Here is a tiny trained network, its code and every weight. The questions are about switching its units off for an input and a class, where a switched-off unit gives its printed mean instead of its output.

import numpy as np


def w(rows, s, z=0):
    codes = np.array(rows[::2]) - 128.0
    scale = np.full(codes.shape[1], s)
    scale[-1] = z or s
    return codes * scale


def norm(h):
    return h / np.sqrt((h * h).mean(-1, keepdims=True) + 1e-5)


def f(y):
    return y / 2 * (1 + np.tanh(0.7978845608 * (y + 0.044715 * y**3)))


def log_softmax(a):
    a = a - a.max(-1, keepdims=True)
    return a - np.log(np.exp(a).sum(-1, keepdims=True))


def net(x, mask):
    res = np.array(x, float).reshape(1, 4) / 4 @ E
    u = 0
    for l in range(4):
        y = f(norm(res) @ A[l][:, :-1].T + A[l][:, -1])
        res = res + np.where(mask[u : u + 5], y, B[l][:, -1]) @ B[l][:, :-1]
        u += 5
    return log_softmax(norm(res)[-1] @ U[:, :-1].T + U[:, -1])


A, B = {}, {}
E = w([
[122,132,137,124,126,113,138,129,127],'x0',
[42,219,79,69,49,188,106,180,157],'x1',
[154,97,109,105,2,153,142,63,143],'x2',
[96,76,71,80,187,129,57,46,168],'x3',
],0.0044)
A[0] = w([
[75,167,85,91,217,158,131,1,184,147],'0.n0',
[217,73,164,191,133,61,88,108,136,60],'0.n1',
[168,156,164,195,81,159,166,245,133,131],'0.n2',
[90,26,157,98,24,176,153,89,77,5],'0.n3',
[76,124,107,137,200,99,113,191,125,159],'0.n4',
],0.0041,0.0013)
B[0] = w([
[140,116,209,112,25,22,76,180,130,241],'0.n0',
[43,119,77,108,2,236,55,137,75,228],'0.n1',
[140,61,135,149,45,38,20,128,173,254],'0.n2',
[194,216,141,170,189,132,126,79,190,201],'0.n3',
[189,160,84,137,147,199,116,85,160,196],'0.n4',
],0.0056,0.0024)
A[1] = w([
[137,9,205,100,140,147,214,105,40,7],'1.n0',
[135,129,117,115,66,50,140,161,165,215],'1.n1',
[106,188,159,67,193,200,175,75,108,155],'1.n2',
[253,130,124,145,220,142,161,12,73,160],'1.n3',
[210,100,105,167,147,163,74,131,156,58],'1.n4',
],0.0037,0.0012)
B[1] = w([
[35,136,30,176,122,136,64,44,55,143],'1.n0',
[115,168,100,21,144,181,79,154,150,253],'1.n1',
[139,184,152,117,63,2,123,237,93,94],'1.n2',
[92,203,87,155,37,225,179,154,192,188],'1.n3',
[82,210,61,125,172,128,148,194,155,167],'1.n4',
],0.0049,0.0021)
A[2] = w([
[190,152,154,217,35,100,200,241,54,54],'2.n0',
[126,18,114,229,134,117,172,83,4,166],'2.n1',
[173,131,143,170,94,147,212,12,140,109],'2.n2',
[128,160,160,212,238,124,95,206,108,2],'2.n3',
[144,46,160,222,158,80,184,26,141,105],'2.n4',
],0.0041,0.001)
B[2] = w([
[107,11,131,167,145,50,104,1,153,222],'2.n0',
[84,183,109,78,50,190,116,221,112,252],'2.n1',
[123,201,104,67,217,133,198,121,147,187],'2.n2',
[224,190,133,39,188,130,196,99,155,207],'2.n3',
[22,145,73,164,174,198,114,147,148,157],'2.n4',
],0.0067,0.002)
A[3] = w([
[99,172,108,68,36,167,120,199,103,108],'3.n0',
[162,105,104,83,80,169,209,34,138,159],'3.n1',
[113,2,99,96,157,78,67,119,177,111],'3.n2',
[81,95,147,63,156,82,87,115,91,11],'3.n3',
[168,194,109,141,96,128,231,78,191,64],'3.n4',
],0.0059,0.0011)
B[3] = w([
[83,78,81,208,204,211,185,159,2,253],'3.n0',
[161,163,168,101,223,68,162,212,156,183],'3.n1',
[142,90,217,242,49,96,172,68,113,193],'3.n2',
[204,66,113,190,129,68,200,67,192,143],'3.n3',
[176,162,139,128,242,78,85,92,153,185],'3.n4',
],0.0056,0.0055)
U = w([
[2,118,59,161,126,225,159,161,44,168],'0',
[149,37,208,162,34,40,102,41,177,221],'1',
[236,240,137,14,214,103,183,111,193,6],'2',
],0.01,0.0012)

Each question gives the input, the list of numbers given to net, and the class t.
The units are the neurons (one row each of A and B). Each row of codes is followed by its name. A weight is (code - 128) times the scale printed after its matrix; where a second scale follows, it is the last column's (A, B and U).
mask holds one flag per neuron, layer by layer. A switched-off neuron (its flag False) gives its mean, the last column of its row in B, instead of its output. The means were averaged over made-up inputs and are rounded, as every weight is.
A unit's drop is (log p(t) with every unit on - log p(t) with that unit switched off) / (log p(t) with every unit on - log p(t) with every unit switched off).
The circuit of an input: a set's keep is (log p(t) with only the set's units on - log p(t) with every unit switched off) / (log p(t) with every unit on - log p(t) with every unit switched off). Starting from the 12 units with the biggest drops (on a tie, the unit counted first), units are removed one at a time, each time the one whose removal leaves the highest keep (on an exact tie, the one counted first), for as long as the keep stays at least 0.8.
circuit, biggest first: the units of the circuit, biggest drop first
most important unit: the unit with the biggest drop
top k neurons: the k neurons with the biggest drops, biggest first
drop of u: that unit's drop, to one decimal
input [8,-2,-4,-2], class 2: circuit, biggest first : (2.n3)
input [-6,-1,1,2], class 1: top 2 neurons : (2.n1; 0.n0)
input [-8,-8,3,-8], class 0: top 3 neurons : (2.n1; 1.n0; 0.n0)
input [-6,-8,7,8], class 0: circuit, biggest first : (2.n4; 0.n2)
input [5,-5,6,-1], class 2: top 3 neurons : (0.n3; 2.n2; 1.n3)
input [6,1,-3,-3], class 1: top 2 neurons : (0.n3; 2.n1)
input [5,-5,0,5], class 0: top 2 neurons : (2.n1; 0.n2)
input [-5,3,4,-4], class 1: top 2 neurons : (2.n1; 2.n3)
input [-7,6,-7,-7], class 1: top 3 neurons : (2.n0; 2.n1; 0.n2)
input [-3,5,7,-7], class 1: top 3 neurons : (2.n0; 0.n2; 2.n3)
input [1,1,5,4], class 2: top 3 neurons : (0.n3; 0.n2; 2.n0)
input [-3,6,8,-3], class 2: top 3 neurons : (0.n1; 0.n3; 2.n1)
input [2,-6,-1,-5], class 0: top 3 neurons : (2.n1; 0.n0; 1.n0)
input [-6,-7,-5,0], class 0: most important unit : 0.n1
input [5,-1,6,-4], class 2: top 2 neurons : (0.n3; 0.n0)
input [-1,-8,5,-7], class 0: drop of 0.n0 : 0.3
input [0,-1,1,-3], class 1: drop of 2.n1 : 0.0
input [0,4,-7,-4], class 2: drop of 2.n3 : 0.1
input [-6,-5,-5,-8], class 1: drop of 2.n0 : 4.5
input [-4,-3,1,-3], class 0: most important unit : 0.n0
